Below is a small trained network, with its code and all its weights. Each question gives an input and a target symbol and asks what happens when units are switched off, that is, made to give their printed mean instead of their output.

import numpy as np


def w(rows, s, z=0):
    codes = np.array(rows[::2]) - 128.0
    scale = np.full(codes.shape[1], s)
    scale[-1] = z or s
    return codes * scale


def f(y):
    return y / 2 * (1 + np.tanh(0.7978845608 * (y + 0.044715 * y**3)))


def softmax(a):
    e = np.exp(a - a.max(-1, keepdims=True))
    return e / e.sum(-1, keepdims=True)


def log_softmax(a):
    a = a - a.max(-1, keepdims=True)
    return a - np.log(np.exp(a).sum(-1, keepdims=True))


def net(x, mask):
    ids = ['Ψβεζμξπτω'.index(c) for c in x.split()]
    T = len(ids)
    res = E[ids] + P[:T]
    u = 0
    for l in range(2):
        r = res
        for j in range(3):
            rows = slice(2 * j, 2 * j + 2)
            q, k, v = (r @ M[l][rows].T for M in (Q, K, V))
            z = softmax(np.where(np.tri(T) > 0, q @ k.T / 2**0.5, -1e9)) @ v
            o = O[l][rows]
            res = res + np.where(mask[u + j], z, o[:, -1]) @ o[:, :-1]
        u += 3
        y = f(res @ A[l][:, :-1].T + A[l][:, -1])
        res = res + np.where(mask[u : u + 16], y, B[l][:, -1]) @ B[l][:, :-1]
        u += 16
    return log_softmax(res[-1] @ U[:, :-1].T + U[:, -1])


Q, K, V, O, A, B = {}, {}, {}, {}, {}, {}
E = w([
[158,100,194,60,100,77],'Ψ',
[64,41,128,114,85,70],'β',
[90,169,129,84,31,62],'ε',
[128,105,209,130,244,165],'ζ',
[85,183,119,90,196,62],'μ',
[217,192,109,135,112,162],'ξ',
[170,148,94,106,240,56],'π',
[87,8,208,130,190,129],'τ',
[96,150,89,157,93,111],'ω',
],0.012)
P = w([
[107,120,90,163,181,116],'0',
[115,122,95,171,175,88],'1',
[119,95,57,19,173,254],'2',
[156,149,213,178,153,11],'3',
[157,138,179,165,127,110],'4',
[228,45,72,79,105,171],'5',
],0.0085)
Q[0] = w([
[104,51,133,90,163,178],'0.h1',
[170,181,139,143,171,116],'0.h1',
[5,65,128,121,100,111],'0.h2',
[90,159,112,160,161,149],'0.h2',
[138,158,88,132,121,208],'0.h3',
[134,133,134,114,85,159],'0.h3',
],0.012)
K[0] = w([
[71,2,129,88,216,219],'0.h1',
[195,226,169,139,190,95],'0.h1',
[98,71,44,2,122,237],'0.h2',
[196,212,74,197,169,220],'0.h2',
[86,55,84,27,108,174],'0.h3',
[105,105,115,125,209,133],'0.h3',
],0.0079)
V[0] = w([
[62,136,82,86,116,205],'0.h1',
[83,181,115,184,80,50],'0.h1',
[214,102,125,90,103,110],'0.h2',
[189,154,102,112,126,224],'0.h2',
[91,120,87,1,134,187],'0.h3',
[123,87,60,119,130,141],'0.h3',
],0.0061)
O[0] = w([
[115,33,200,216,38,229,5],'0.h1',
[16,255,111,176,83,75,48],'0.h1',
[221,31,25,118,172,123,180],'0.h2',
[127,95,25,241,129,116,65],'0.h2',
[126,201,134,5,155,72,99],'0.h3',
[130,104,169,68,130,6,148],'0.h3',
],0.0041,0.0017)
A[0] = w([
[105,143,166,52,115,150,190],'0.n1',
[121,107,88,113,196,40,142],'0.n2',
[186,184,60,174,200,93,159],'0.n3',
[196,141,130,116,159,139,190],'0.n4',
[143,199,106,239,56,125,212],'0.n5',
[128,190,109,182,226,107,166],'0.n6',
[115,74,117,105,180,128,127],'0.n7',
[126,86,151,194,60,60,254],'0.n8',
[88,190,114,96,102,56,193],'0.n9',
[2,83,130,182,176,58,180],'0.n10',
[119,113,197,70,98,50,184],'0.n11',
[178,173,124,160,84,136,115],'0.n12',
[231,123,102,100,189,126,175],'0.n13',
[132,109,77,107,118,177,152],'0.n14',
[135,57,60,66,126,191,178],'0.n15',
[134,88,98,82,129,163,154],'0.n16',
],0.0079,0.0037)
B[0] = w([
[170,109,81,45,147,49,156],'0.n1',
[97,119,125,67,199,72,174],'0.n2',
[124,189,112,170,177,185,220],'0.n3',
[210,170,140,127,139,156,210],'0.n4',
[73,168,116,168,82,255,179],'0.n5',
[67,203,195,145,211,156,190],'0.n6',
[142,100,176,131,144,73,161],'0.n7',
[50,82,21,120,101,187,182],'0.n8',
[126,216,72,101,67,25,164],'0.n9',
[33,69,201,87,91,133,187],'0.n10',
[155,67,61,88,122,95,171],'0.n11',
[154,133,139,125,92,208,151],'0.n12',
[215,180,139,142,142,141,255],'0.n13',
[193,126,95,103,103,71,153],'0.n14',
[188,121,145,111,82,45,201],'0.n15',
[173,120,128,129,99,49,165],'0.n16',
],0.0064,0.0069)
Q[1] = w([
[158,212,96,128,184,174],'1.h1',
[93,107,166,128,196,83],'1.h1',
[93,92,82,149,117,116],'1.h2',
[104,72,179,163,140,161],'1.h2',
[133,220,2,112,31,121],'1.h3',
[167,250,189,109,175,205],'1.h3',
],0.0082)
K[1] = w([
[135,226,179,187,163,155],'1.h1',
[103,88,188,101,177,67],'1.h1',
[92,95,77,126,121,128],'1.h2',
[100,89,190,172,136,121],'1.h2',
[120,193,5,122,71,161],'1.h3',
[169,195,160,154,165,168],'1.h3',
],0.011)
V[1] = w([
[111,97,59,169,153,232],'1.h1',
[198,72,134,176,112,124],'1.h1',
[152,228,112,202,143,172],'1.h2',
[161,157,66,125,72,65],'1.h2',
[194,113,92,15,166,1],'1.h3',
[157,30,22,106,17,134],'1.h3',
],0.0044)
O[1] = w([
[153,62,160,65,119,76,147],'1.h1',
[182,169,159,102,98,154,95],'1.h1',
[107,237,66,96,174,123,200],'1.h2',
[111,143,103,54,88,91,162],'1.h2',
[140,255,71,177,214,148,118],'1.h3',
[134,81,77,25,197,131,2],'1.h3',
],0.0056,0.0044)
A[1] = w([
[26,82,192,160,136,138,150],'1.n1',
[36,171,117,164,255,69,84],'1.n2',
[63,93,89,113,3,89,64],'1.n3',
[222,175,132,179,75,162,141],'1.n4',
[155,179,127,131,97,125,82],'1.n5',
[103,152,119,199,158,199,196],'1.n6',
[162,190,76,144,139,142,146],'1.n7',
[50,108,66,95,87,120,77],'1.n8',
[134,113,154,107,202,144,144],'1.n9',
[116,103,28,32,209,118,254],'1.n10',
[135,186,117,121,99,78,135],'1.n11',
[51,175,116,153,55,136,104],'1.n12',
[126,104,100,61,46,56,125],'1.n13',
[48,147,210,199,58,195,180],'1.n14',
[66,221,63,156,118,115,92],'1.n15',
[138,191,64,160,161,148,73],'1.n16',
],0.0072,0.0036)
B[1] = w([
[200,104,122,42,140,185,188],'1.n1',
[133,159,254,98,56,102,187],'1.n2',
[180,140,151,207,68,110,174],'1.n3',
[103,47,122,136,90,104,252],'1.n4',
[112,80,139,132,114,143,175],'1.n5',
[122,120,120,169,124,200,192],'1.n6',
[138,66,138,159,149,104,221],'1.n7',
[185,165,132,167,95,132,167],'1.n8',
[105,142,78,114,135,138,154],'1.n9',
[192,174,117,136,167,119,214],'1.n10',
[50,59,104,144,153,109,181],'1.n11',
[70,156,15,93,96,90,158],'1.n12',
[154,100,161,216,147,109,197],'1.n13',
[186,167,65,58,135,200,185],'1.n14',
[38,100,89,124,147,139,195],'1.n15',
[104,58,153,163,169,119,196],'1.n16',
],0.0067,0.011)
U = w([
[141,195,44,52,246,73,224],'Ψ',
[156,70,224,181,46,34,173],'β',
[78,176,97,162,72,60,24],'ε',
[145,209,207,113,95,200,82],'ζ',
[30,162,156,24,109,95,167],'μ',
[53,87,57,228,192,211,155],'ξ',
[65,124,207,181,148,73,3],'π',
[42,33,159,3,147,143,105],'τ',
[102,190,70,22,62,178,103],'ω',
],0.006,0.0039)

Each question gives the input, a string of symbols that net reads in full, and the target symbol t.
The units are the heads (2 rows each of Q, K, V and O) and the neurons (one row each of A and B). Each row of codes is followed by its name. A weight is (code - 128) times the scale printed after its matrix; where a second scale follows, it is the last column's (O, A, B and U).
mask holds one flag per unit, layer by layer, with each layer's heads first. A switched-off unit (its flag False) gives its mean, the last column of its rows in O or B, instead of its output. The means were averaged over made-up inputs and are rounded, as every weight is.
A unit's drop is (log p(t) with every unit on - log p(t) with that unit switched off) / (log p(t) with every unit on - log p(t) with every unit switched off).
most important unit: the unit with the biggest drop
top k neurons in layer l: the k neurons of layer l with the biggest drops, biggest first
heads that matter: for each layer, one digit per head in row order, 1 if its drop is at least 0.15 and else 0, layers parted by /
drop when u is switched off: that unit's drop, to one decimal
input ζ Ψ ξ ε, target ε: heads that matter : 100 / 000
input μ μ ξ, target Ψ: heads that matter : 001 / 001
input ζ ω ξ ξ π β, target Ψ: heads that matter : 000 / 001
input ξ β ξ ω, target ω: heads that matter : 000 / 000
input β β ξ β ξ ξ, target β: heads that matter : 000 / 000
input ξ ξ ω, target Ψ: heads that matter : 000 / 001
input β ξ π ξ β, target ξ: heads that matter : 011 / 111
input ξ ξ τ ξ ξ, target ξ: heads that matter : 100 / 010
input ξ β τ τ, target τ: most important unit : 0.n10
input π Ψ π, target β: heads that matter : 100 / 001
input μ ζ ζ, target β: top 2 neurons in layer 0 : [0.n6 0.n15]
input ξ β ξ ξ π π, target β: top 3 neurons in layer 0 : [0.n6 0.n8 0.n3]
input μ β β, target β: top 3 neurons in layer 0 : [0.n10 0.n15 0.n13]
input ξ ε ε, target β: top 2 neurons in layer 1 : [1.n13 1.n3]
input β ξ ζ ξ β, target ξ: top 2 neurons in layer 1 : [1.n2 1.n3]
input τ Ψ β, target Ψ: top 2 neurons in layer 0 : [0.n15 0.n1]
input β β ζ ξ ω, target ω: most important unit : 1.n14
input ω ξ ζ ξ τ τ, target β: top 2 neurons in layer 0 : [0.n10 0.n13]
input β ζ β, target β: top 2 neurons in layer 0 : [0.n10 0.n15]
input ω β ξ, target Ψ: top neuron in layer 0 : [0.n10]
input ζ ξ β ω ω ω, target β: top 2 neurons in layer 0 : [0.n5 0.n8]
input ξ β β ξ π, target π: top 2 neurons in layer 0 : [0.n6 0.n2]
input β μ ξ ξ ξ ε, target Ψ: drop when 1.h3 is switched off : 2.4
input Ψ ξ ξ β ζ, target ζ: drop when 0.n15 is switched off : 0.1
input ξ ξ ζ ξ μ, target μ: drop when 1.n5 is switched off : 0.0
input ξ Ψ τ, target Ψ: drop when 1.h3 is switched off : 1.6
input ξ β Ψ, target Ψ: top neuron in layer 1 : [1.n10]
